Below are the code and all the weights of a small trained network. Each question names an input and a class and asks about switching units off, where a switched-off unit gives its printed mean instead of its output.

import numpy as np


def w(rows, s, z=0):
    codes = np.array(rows[::2]) - 128.0
    scale = np.full(codes.shape[1], s)
    scale[-1] = z or s
    return codes * scale


def norm(h):
    return h / np.sqrt((h * h).mean(-1, keepdims=True) + 1e-5)


def f(y):
    return np.maximum(y, 0)


def log_softmax(a):
    a = a - a.max(-1, keepdims=True)
    return a - np.log(np.exp(a).sum(-1, keepdims=True))


def net(x, mask):
    res = np.array(x, float).reshape(1, 8) / 4 @ E
    u = 0
    for l in range(3):
        y = f(norm(res) @ A[l][:, :-1].T + A[l][:, -1])
        res = res + np.where(mask[u : u + 4], y, B[l][:, -1]) @ B[l][:, :-1]
        u += 4
    return log_softmax(norm(res)[-1] @ U[:, :-1].T + U[:, -1])


A, B = {}, {}
E = w([
[142,133,142,129,131,148,128,127,137],'x0',
[87,136,89,106,244,122,126,116,131],'x1',
[123,127,131,128,128,132,126,131,133],'x2',
[143,132,132,121,133,133,121,127,116],'x3',
[128,74,175,79,126,112,211,129,146],'x4',
[135,128,130,131,129,126,128,126,127],'x5',
[113,124,132,140,123,123,133,130,145],'x6',
[146,112,77,60,155,104,153,187,188],'x7',
],0.011)
A[0] = w([
[173,84,66,134,135,130,113,215,181,163],'0.n1',
[165,206,119,132,3,124,100,134,145,109],'0.n2',
[141,145,159,142,91,108,188,141,147,126],'0.n3',
[173,152,56,149,90,118,95,174,152,2],'0.n4',
],0.0067,0.0039)
B[0] = w([
[118,169,148,102,157,119,57,226,61,237],'0.n1',
[90,198,110,107,63,75,122,108,195,254],'0.n2',
[132,65,95,96,147,125,108,143,40,199],'0.n3',
[89,217,255,144,193,82,166,123,80,169],'0.n4',
],0.0091,0.0046)
A[1] = w([
[99,132,160,125,48,137,116,72,97,165],'1.n1',
[161,103,194,124,75,130,123,179,88,3],'1.n2',
[82,139,138,150,204,147,177,17,70,7],'1.n3',
[124,107,53,230,181,160,2,119,123,228],'1.n4',
],0.0071,0.0019)
B[1] = w([
[151,104,55,120,161,51,85,30,156,238],'1.n1',
[57,34,103,106,141,138,181,114,47,189],'1.n2',
[39,195,177,74,123,152,162,155,65,223],'1.n3',
[200,107,55,218,76,241,255,163,209,253],'1.n4',
],0.0091,0.0058)
A[2] = w([
[165,92,44,151,109,132,123,194,118,6],'2.n1',
[147,121,107,80,87,88,138,178,137,121],'2.n2',
[154,122,87,117,255,99,120,170,213,6],'2.n3',
[70,208,253,143,96,58,172,159,143,161],'2.n4',
],0.0097,0.0012)
B[2] = w([
[170,165,164,88,104,125,89,129,206,216],'2.n1',
[114,91,148,165,174,172,129,188,117,236],'2.n2',
[118,109,132,169,63,79,109,3,103,254],'2.n3',
[148,213,171,94,152,184,88,130,103,249],'2.n4',
],0.014,0.0048)
U = w([
[166,174,99,158,82,107,80,76,181,153],'0',
[114,204,167,87,160,146,109,164,104,252],'1',
[116,55,150,129,127,75,149,63,93,131],'2',
[163,63,137,96,109,111,130,252,155,21],'3',
[145,139,73,188,151,201,207,153,149,63],'4',
],0.016,0.0027)

Each question gives the input, the list of numbers given to net, and the class t.
The units are the neurons (one row each of A and B). Each row of codes is followed by its name. A weight is (code - 128) times the scale printed after its matrix; where a second scale follows, it is the last column's (A, B and U).
mask holds one flag per neuron, layer by layer. A switched-off neuron (its flag False) gives its mean, the last column of its row in B, instead of its output. The means were averaged over made-up inputs and are rounded, as every weight is.
A unit's drop is (log p(t) with every unit on - log p(t) with that unit switched off) / (log p(t) with every unit on - log p(t) with every unit switched off).
The circuit of an input: a set's keep is (log p(t) with only the set's units on - log p(t) with every unit switched off) / (log p(t) with every unit on - log p(t) with every unit switched off). Starting from all 12 units, units are removed one at a time, each time the one whose removal leaves the highest keep (on an exact tie, the one counted first), for as long as the keep stays at least 0.8.
circuit, biggest first: the units of the circuit, biggest drop first
top k neurons: the k neurons with the biggest drops, biggest first
k most important neurons of layer l: the k neurons of layer l with the biggest drops, biggest first
drop of u: that unit's drop, to one decimal
input [2,6,3,4,-4,5,8,2], class 0: top 2 neurons : [2.n3, 2.n1]
input [-3,4,1,4,-7,-6,6,5], class 0: circuit, biggest first : [2.n3]
input [-6,7,5,-4,-2,-5,-5,7], class 0: circuit, biggest first : [2.n3, 2.n1]
input [-1,4,-7,-8,-1,-2,2,1], class 0: circuit, biggest first : [2.n3, 2.n1, 1.n4]
input [4,0,-4,-4,-6,8,-2,3], class 1: top 2 neurons : [0.n4, 1.n1]
input [-3,2,-7,2,-1,-2,-4,7], class 0: top 3 neurons : [2.n3, 1.n3, 2.n1]
input [-3,-1,-5,8,1,6,7,0], class 2: top 2 neurons : [1.n4, 0.n1]
input [-2,1,-4,-1,-8,1,-6,-7], class 4: top 2 neurons : [1.n4, 2.n3]
input [-5,2,3,0,3,-2,6,4], class 2: top 2 neurons : [2.n3, 1.n3]
input [8,2,-8,-7,-3,-3,-4,8], class 0: top 4 neurons : [2.n3, 1.n3, 0.n1, 2.n1]
input [3,5,-5,-2,0,1,8,-6], class 4: top 2 neurons : [1.n4, 0.n4]
input [1,0,5,2,1,1,-8,-3], class 2: top 3 neurons : [1.n1, 0.n4, 2.n4]
input [-6,-1,-5,-8,-2,-8,-5,6], class 1: top 2 neurons : [0.n4, 0.n1]
input [8,-4,-4,4,-7,-4,-2,5], class 1: circuit, biggest first : [0.n4]
input [-3,-7,0,3,2,7,6,1], class 3: 2 most important neurons of layer 0 : [0.n2, 0.n4]
input [6,-8,1,8,-2,2,7,3], class 1: top 4 neurons : [0.n2, 2.n4, 0.n4, 1.n4]
input [-1,-7,5,-5,0,4,-6,1], class 1: 3 most important neurons of layer 2 : [2.n3, 2.n2, 2.n4]
input [4,-7,-2,-8,3,-2,3,1], class 3: 2 most important neurons of layer 2 : [2.n3, 2.n2]
input [3,4,4,-2,-1,3,-8,6], class 0: 2 most important neurons of layer 2 : [2.n3, 2.n1]
input [2,1,8,8,-3,-5,-5,0], class 4: 2 most important neurons of layer 0 : [0.n2, 0.n1]
input [0,4,8,2,-4,-4,-6,2], class 0: drop of 2.n1 : 0.3
